Each row of numbers belongs to one of the things below and depends on some of the facts about them. Some rows are named. Which thing is each other row?

How the things are related:
babam γ:a Λ:grutus
bakim γ:a Λ:nifla
bedrigri γ:c Λ:feklorum
betrestu γ:c Δ:bromor
binal γ:b Δ:trabra
biskon γ:c Λ:pato
bobrok γ:b Λ:zofo
bote γ:b Δ:flotrim
brabro γ:a Δ:geplos
bratridre γ:b Λ:lodor
bratro γ:b Λ:riflin
breflus γ:b Δ:dolim
breklik γ:a Λ:pavol
bremun γ:a
bridukur γ:a Δ:reto Λ:vagon
brikla γ:a Δ:dapu
briklol γ:a Δ:vobesor Λ:drevime
brivon γ:a Λ:tostom
bromor γ:a Δ:fudrurun Λ:skastik
brufeplo γ:c Δ:vuplon
danun γ:b Δ:binal
dapu γ:a Λ:lotil
deplo γ:a Δ:pluzi
dibrafol γ:a Λ:sodrikil
dinik γ:a
dokom γ:c Δ:troge
dolim γ:a Δ:kidras Λ:vuplon
dregro γ:c
dreki γ:a Δ:bote Λ:flugo
drevime γ:a Λ:kiklas
drinor γ:a Λ:zamaklek
drotri γ:a Δ:stefludrum
drubrar γ:c
drudrom γ:a
fafegro γ:a Δ:skoru
feklorum γ:a Λ:troge
felifler γ:c Δ:klamu
fetezer γ:b Λ:rugra
fikir γ:a Λ:leflik
fizu γ:c Δ:kiklas
flabil γ:c Δ:betrestu
fledimus γ:a Δ:vasku Λ:drudrom
fletres γ:a Δ:rofa
flistam γ:a Δ:nifla Λ:kledronir
flobri γ:c Λ:dolim
flotrim γ:c Δ:zugre
flugo γ:a Λ:stopan
flugral γ:a Δ:breflus Λ:bridukur
fluku γ:a Λ:gegotan
flunos γ:c Δ:zibok
fluskir γ:b Δ:flugral Λ:fetezer
fudrurun γ:a Δ:bakim Λ:stedri
gazon γ:b Δ:rinis Λ:fledimus
gegotan γ:a Δ:gume Λ:gazon
geplos γ:a Δ:soti
goklo γ:a Δ:tidrim Λ:vasku
gota γ:a Λ:drubrar
gotrom γ:a Δ:flabil Λ:zugre
grazisi γ:a Δ:zofo Λ:vabri
grepas γ:a Δ:tralin
grosta γ:a Λ:kluklus
grukamor γ:b Δ:kubriplel
grupir γ:a Δ:moda
grutus γ:c
gume γ:b Δ:todul
katrok γ:b
kebesko γ:a Δ:sevi
kidras γ:a Λ:veso
kiklas γ:b Λ:mukle
klamu γ:a Δ:brikla
kledronir γ:a Δ:grazisi
kleplo γ:a Δ:zistu Λ:flobri
klerin γ:a Δ:gotrom
kligam γ:a Λ:nofim
kliskur γ:a Λ:zekal
kluken γ:b Λ:sekos
kluklus γ:a Λ:kodrul
kodrul γ:b Λ:drinor
konon γ:a Δ:deplo
kubriplel γ:a Δ:sadar
kudom γ:a Δ:grepas Λ:skezik
leflik γ:a Λ:troskevi
leplus γ:a Λ:todul
lipu γ:c Δ:stizana
lodor γ:b Δ:skiklo Λ:bakim
lomoran γ:a Δ:tuplom
lotil γ:b Λ:dregro
luskik γ:a Δ:numol
lusten γ:a Δ:bratridre Λ:kliskur
maviskul γ:c Δ:zasken
moda γ:a Δ:trukatem Λ:flugral
moga γ:a Λ:plurogik
moklir γ:b Λ:viklus
moskaper γ:c Δ:voguk
mukle γ:b Δ:flunos Λ:plozu
muzil γ:a Δ:siler
nifla γ:a Δ:brufeplo Λ:bremun
nipo γ:c
nofim γ:c Δ:tisuk Λ:brikla
nugus γ:b Δ:pidroplem
numol γ:c Δ:skegri
pafor γ:a Λ:fluku
pato γ:a Λ:stefludrum
pavol γ:b Λ:vonak
peve γ:a Λ:vaskol
pevi γ:b Δ:fafegro
pidrol γ:b Δ:sunik
pidroplem γ:a Δ:remak
pleklil γ:a Δ:maviskul
plozu γ:c Δ:tata Λ:stizana
plurogik γ:a Δ:zira Λ:kleplo
pluzi γ:a Δ:nugus Λ:tuklamil
pobe γ:a Δ:kebesko Λ:grupir
puge γ:c Λ:breklik
puplus γ:a Δ:stedri
rastel γ:b Δ:brabro
reflil γ:c Δ:tidizus
remak γ:b Δ:grutus
reto γ:a
riflin γ:a Λ:gota
rinis γ:c Δ:tistok
roban γ:b Δ:viklus
rofa γ:c Δ:danun
rugra γ:b Λ:sefe
runi γ:b Λ:skegrol
ruskel γ:a
sadar γ:a
sefe γ:b Λ:bobrok
sekos γ:a Δ:tibu Λ:zutrobren
sevi γ:c Δ:felifler
sibetran γ:b Δ:flobri
siki γ:a Λ:pluzi
siler γ:b Δ:dreki
skastik γ:b
skegri γ:c Δ:gazon
skegrol γ:b Λ:fudrurun
skezik γ:b Δ:sibetran Λ:tostivon
skiklo γ:a Δ:skogun
skoful γ:a Δ:roban
skogun γ:a Δ:zedre
skoru γ:a Δ:plozu Λ:stosu
sodrikil γ:a Λ:sunik
soti γ:a Δ:lusten
stedri γ:a Λ:babam
stefludrum γ:b Δ:dokom Λ:tibu
stegir γ:a Λ:leplus
stigu γ:b Λ:vagram
stizana γ:a Δ:rastel Λ:gotrom
stopan γ:a Δ:kleplo Λ:kidras
stosu γ:b Λ:moskaper
sunik γ:b Δ:goklo
taflos γ:c Δ:stigu
tata γ:c Δ:grupir
tibu γ:c Λ:bratro
tidizus γ:a Δ:kledronir
tidrim γ:c Δ:trupin
tistok γ:a Δ:nofim
tisuk γ:a Δ:zestuk
todul γ:b Δ:mukle
tostivon γ:a Δ:moga Λ:pafor
tostom γ:b Λ:bromor
trabra γ:a Δ:bobrok
tralin γ:c Λ:zestuk
troge γ:c Δ:grukamor Λ:dreki
troskevi γ:a Λ:pidroplem
trukatem γ:a
trupek γ:a Λ:skoru
trupin γ:c
tuklamil γ:a Δ:vaskol Λ:lusten
tuplom γ:b Δ:leflik
vabri γ:b
vagon γ:a Λ:bedrigri
vagram γ:a Λ:moda
vaskol γ:b Δ:lodor Λ:runi
vasku γ:b Δ:sekos Λ:ruskel
vaste γ:a
veso γ:a Λ:peve
viklus γ:a Δ:taflos Λ:kudom
vituk γ:a Δ:fizu
vobesor γ:a Δ:vokle
voguk γ:b Δ:vaste
vokle γ:a
vonak γ:b Λ:voguk
vuplon γ:b Δ:tostivon Λ:stegir
zamaklek γ:a Λ:kluken
zasken γ:a Δ:vituk
zedre γ:b
zekal γ:a Δ:pleklil Λ:brivon
zestuk γ:a Δ:katrok Λ:stigu
zibok γ:a Δ:lomoran
zira γ:a Δ:drubrar
zistu γ:a Δ:konon
zofo γ:c Δ:luskik Λ:pobe
zugre γ:a Δ:fluskir Λ:dapu
zutrobren γ:a Λ:dinik

Some rows with their names:
[  5  -5 -17   8 -40  19  -1 -14  -6  43   6   2  16  -9   1  -2 -24  10
   6 -43 -24   9 -17   0 -15   5  18  30] : tistok
[  0 -15  -2   7  15  -3  19  -4  -2  -5  -5 -16   4  -2  21   5   1  14
   6   1  14  12 -17 -10 -14  -5 -21   1] : vuplon
[ -8   3   0 -26 -21  39 -10 -20  35 -36   1  25  61  35  46  33 -23  -3
 -16  14  12 -38  56  27 -20 -22   8  -4] : zibok
[ -2  -1   6   1  20 -17  -2   0  13  -5  -4  -1 -23 -10  -7  -4  10 -11
 -19   4 -10  -9   9   5   9   8  16  -6] : grosta
[ -5   6  -4   0 -17  -3   1   4 -11   6  -2  -8  29  10  12   9 -16  13
  17   2   5   6 -13  -4 -14 -11 -15   4] : sunik
[ -8 -52  -2  41 -12   1  28 -15  -5  36 -21 -14  30 -17   9   9   1  19
  11 -46 -19  33 -22 -17 -18   5  -4  20] : gazon
[ -4 -16  13   8  24 -38  10   1  13  -7 -15 -15  -8  -5   3   6   6 -10
  -5   9  -6   3  -6  -2   5   0   7 -14] : stosu
[  5   8  11  -2   7  -7 -11 -11  -1  -8  -6  11  -8   3 -26   2   3 -13
   8   2 -14   7  -2  -2  18   0  15 -17] : nipo
[  9 -13  12   3  38  -7   6 -20   9 -18 -10   3 -32 -10 -17  -2  20 -13
  -3   1  -6  15  -6  -9  19   7  12 -19] : flobri
[ -1  22  -8  -7 -20  15 -10   5 -14   5  12   7   9   6   1  -1 -12  15
   2   0   2 -11   1   4  -9  -5 -12   9] : klamu
[  0  -3   7   2  20 -16  -1   1  13  -6  -4  -1 -24 -10  -6  -4  10 -11
 -20   4  -9  -9  10   5  10   8  15  -8] : breklik
[ -6  23   4  -7  -2 -16 -20   2   6   2  -1   5  -6  -4 -14   3 -10  -8
 -10   6 -18 -14   8   9   9   4  23  -4] : dinik
[ 2 -5 -8  0  6 16  7 -2  1  0  4 -2 -8 -6 10 -4  5  7 -7 -3  9 -1  2 -1
 -6  4 -6  8] : plurogik
[ -7   6  -2 -22 -21  34 -10 -15  28 -28   4  22  53  29  38  27 -21  -2
 -12  10   9 -32  47  23 -18 -19   7  -2] : lomoran
[ -1  -2   7   1  18 -16  -2   1  13  -5  -3  -2 -22  -9  -7  -3   9 -12
 -19   4  -9  -9   9   6  10   8  15  -7] : fikir
[ 13   3   4  17  -4 -26   3  11  14  -7  -7  -7 -20  15   5  -4  19 -40
 -20   4   2 -26  -9  20  16  10  15   6] : vagon
[ 10 -18  14   4  29  -7   6 -13   6 -15  -8   5 -26  -4 -18  -4  21 -15
  -1   0  -5  12  -2  -6  19   4   8 -20] : puge
[-22 -23   8  28  10  -4  14   9  -9  -7 -22  -8  31  -3   7  15  18  20
   7   4  10  16   7 -13  -6  -4 -30  -3] : skezik

Rows to name:
No name comes twice in this set of rows, the named rows included.
[-19 -12   4  17   5  22   4   4  -1 -14 -12   9  25  -1   4  11  21  16
 -10   2  10  -3  31  -1  -4   1 -20   1] -> gegotan
[  9   1  -3  -1 -13  25  -1 -13 -14   2   4  12   9   8 -10  -1  -2   5
  21 -11   1  16 -10  -8   1  -5  -7   0] -> reflil
[-10  -7   5 -15 -14  13   0 -16  27 -29  -8   8  64  32  47  35 -25   2
   1  14  12 -17  29  14 -23 -26  -3  -9] -> todul
[-10  23 -14  -7 -24  18 -14   7  -2   7   9   7  14   3   0   0 -11   6
   5  -1   3  -2   3   1  -5  -1   0   9] -> muzil
[  4  10 -13  -3  14  17   9 -16   7  -1   7 -11 -14 -14  12  -1   0  12
 -10  -2  11   1 -14  -3 -10  15   2   9] -> tuklamil
[-19  13 -26  -3   2  24  -2   4  19  -7   5   0  -9  -9   3  -4   9   2
  -3   2  18  16  -3 -11   0   6   3   2] -> dolim
[-14  -9   0  17   4  18   4   7  -7  -5  -8   4  12  -6  -2   3  19  15
  -7  -1   8   0  19  -4  -2   3 -19   5] -> kudom
[  0 -28  13   1  29 -40   3   7  11  -7 -17  -6 -21  -2   8   0   2 -14
  -3   5 -11   5   3  -3   6 -13   6 -16] -> lotil
[ -2 -11  13  -7  15 -15   6   2  13   3  10  -2 -16 -15 -16  -8   8  -6
 -19   5 -11  -9  18   5   8  11  10 -13] -> stedri
[ -9   6  11   4   0 -41  -8   1   6   4 -13 -10   9  -1  -6  10 -14  -8
   3   5 -19   2  -9   1   3  -3  17 -10] -> katrok
[ -5  25   6  -6  -1 -21 -21   5   2   0   0   4 -12  -3 -18   1  -8  -5
 -12   7 -19 -16   5  10   9   2  16  -7] -> trukatem
[  8   4   3  14   8 -24  -2   6  14 -10 -11  -5 -25   7   4  -3  17 -31
 -20   4  -2 -19  -7  14  15   8  18   3] -> vagram
[  1  19  -2  -3  33 -13  -1 -21  22  -8  -2 -15 -33 -24  -4   2   1  -3
 -23   7  -7  -5 -14   2   5  22  28  -4] -> brivon
[ -8 -17  15  11  25 -38   8   3  11  -8 -17 -14  -3  -5   1   7  10  -8
  -6   9  -6   5  -2  -3   5   0   3 -15] -> moklir
[  1  10 -12  -1 -30  18  -7  -2  -9  21   8   5  14   0   2  -1 -17  11
   5 -17  -8  -1  -5   2 -11   0   3  18] -> tidizus

The same things again, as new rows of numbers:
Some rows with their names:
[  1   4  18  -4  14   1  -7   4   6   8   1   7 -13] : gota
[ 23  -5  27   0 -42   0   2   2   6  27 -37  23 -15] : rinis
[  7   2  22  -6  13  -3  -7   0  19  14  13   7 -12] : lodor
[ -3  -6  20   2   6  -4  -1 -10  -2  11   1   9 -21] : dinik
[ 11   7  15  -3  16   5 -12  -2   8   0   4  11 -18] : fudrurun
[  0   3  14  -8  18  -1  -5   2   7   8   1  11 -10] : viklus
[-14  -7  16   1   1  10  -2 -11   0   8  15  15 -26] : trukatem
[  6  -6  26   4 -45   4   5  -1  16  16 -61  22 -14] : tisuk
[ -5  -6  20   2   6  -3  -1 -11  -1  10   3  10 -22] : trabra
[ -5  -7  20   1   7  -3  -1 -11  -1  10   4  10 -22] : vituk
[ -2  -5  20 -12   4  14 -11   3  20  12  22   7 -23] : kiklas
[  9  -8  27 -13  17   0  -9   4  19  13  10  -1 -22] : mukle
[  2   4  19  -5  14   0  -7   4   7   7   1   8 -13] : trupek
[ 27   2  16  -7 -37  -5 -13  -2 -14  35  -4  12 -12] : numol
[  2  29   2  -9  18  13  19  -3  15   3  14   8 -52] : kidras
[  5   9  32 -10   6  -9  -1  12   6  10  15  16 -17] : bedrigri
[ 23   7  19  -5  10  -1 -14  -8  19   6  11  10 -18] : runi
[  4  -7  24 -13  20   3  -9   9   7   6  -4  -3 -23] : stizana

Name these rows:
No name comes twice in this set of rows, the named rows included.
[ 11 -10  28  -1   6  -4   1  -5  -1  18  10  15 -26] -> dregro
[ 20  14  27  -4  31 -25  -1  -1   8   0 -13   0 -21] -> stopan
[ -3 -10  23   0   3  -2  -3 -16  10  15  21  11 -22] -> tuplom
[ 23   8  21  -5  13  -4 -13  -8  19   5  11   9 -19] -> vaskol
[11  8 25  9 26 -7 -4  6  6 12 -5 -1 -4] -> zekal
[ 25  -1  19  -5 -38  -4  -7  -1  -7  33 -15  16 -14] -> skegri
[ -2  -8  23 -11  26   6  -8   7   9   3   5   0 -25] -> zugre
[ -3  -7  18   0   6  -5   0 -11  -1  12   0  10 -21] -> drudrom
[  4  12  21  -7   9  -5 -10   2   6  -1   3  11 -18] -> flugo
[ -1   2  18  -6   5  10  -8   0  20  14  23  11 -14] -> bobrok
[ 11  -8  28   1  10 -19  -1 -15   9  19   4   4 -19] -> pidrol
[-12   3  14  -5   9  17  -8   4   9   3  18  15 -17] -> leflik
[  1   9  12  -3  15  -3  28 -16  16  24  17   1 -49] -> breflus
[  7  -9  26   0   7  -2   2  -7   0  17  14  17 -25] -> fizu
[ 9  6 24  3 11  1 -7  2 18 17 15  5 -7] -> tostom

Now the same things, written a new way:
Some rows with their names:
[  1  -2 -11  11   4  -8   2  -1  -8   0  -5   1   1] : rugra
[ -1  11  -5   0  -3   3   0  -2 -11   0  -3   1   3] : troskevi
[ -1  18   0  13  10   3   5   9 -11  17   4  -9  -5] : runi
[  2   0  -5  14  -2   5  -2  27  -1   6 -11  15   4] : plozu
[-1 -3  9 -4  0  6 -2 -8 12  0  6  0  2] : brabro
[  1  -2 -10  10   4  -9   3  -3  -7   0  -4  -1   1] : moklir
[ -1  10  -6   2  -4   4  -1  -3 -12  -1  -7   2   3] : drinor
[ -1  27   4   3   3  13   2   3 -15  14  -2  -4   0] : fudrurun
[  1  -1 -11   9   5  -8   2   0  -5   0  -2   0   1] : vonak
[ -1  12  -5   0  -3   4  -1  -1 -11   0  -4   1   4] : kligam
[  4  15  -7 -14   4   8  -1  -5 -14   5  -9   4   5] : bakim
[  3   8 -10  -6  -2 -19   2  19  -5 -11   2   1  14] : bedrigri
[  0  -6  -3 -23  -7 -15 -10  11 -19   3  22  -8 -37] : luskik
[  1 -18   3   3   7  -5   1  -6  16   1   7  -1  -3] : skastik
[-1 -4  8 -6  0  6 -2 -6 11 -1  6  0 -1] : vobesor
[-1 -3  9 -7  1  6 -2 -8 11  0  6  0  0] : skiklo
[  1  -1  10 -10   3   7  -2 -11  12   2   4   2   3] : lomoran
[ 3 -9 16  3  0 -3  0  5 16 -2 -1  0 -1] : sevi

Name these rows:
No name comes twice in this set of rows, the named rows included.
[-5  9 -3 16 -8 -1 -1 -1 -5 -4  2 -2  6] -> flistam
[ -1  11 -18 -13  -3 -12  -1   4  -8 -12   8   1  17] -> vagon
[  0  11  -4   1  -2   5  -1  -4 -10   0  -6   3   5] -> bromor
[-5  9 -2 19 -8 -1 -1 -2 -6 -5  0 -1  6] -> pobe
[  7   8 -10  -7  -7 -33  -9  23 -40   2   8  -5 -36] -> zofo
[ -1 -11  18  20  -6  -8   0   7  20  -7   5  -2   1] -> lipu
[-4 11 -5 15 -8  0 -1 -1 -9 -4 -2 -1  5] -> plurogik
[  4  -2 -17  -2  11   4   0   8  -6  11  -8  12   3] -> kiklas
[  2   0  11 -12   5   8  -2 -12  12   3   4   2   4] -> pidroplem
[  1  11  -3   2  -4   1   0 -13 -15  -4 -10  -2   3] -> viklus

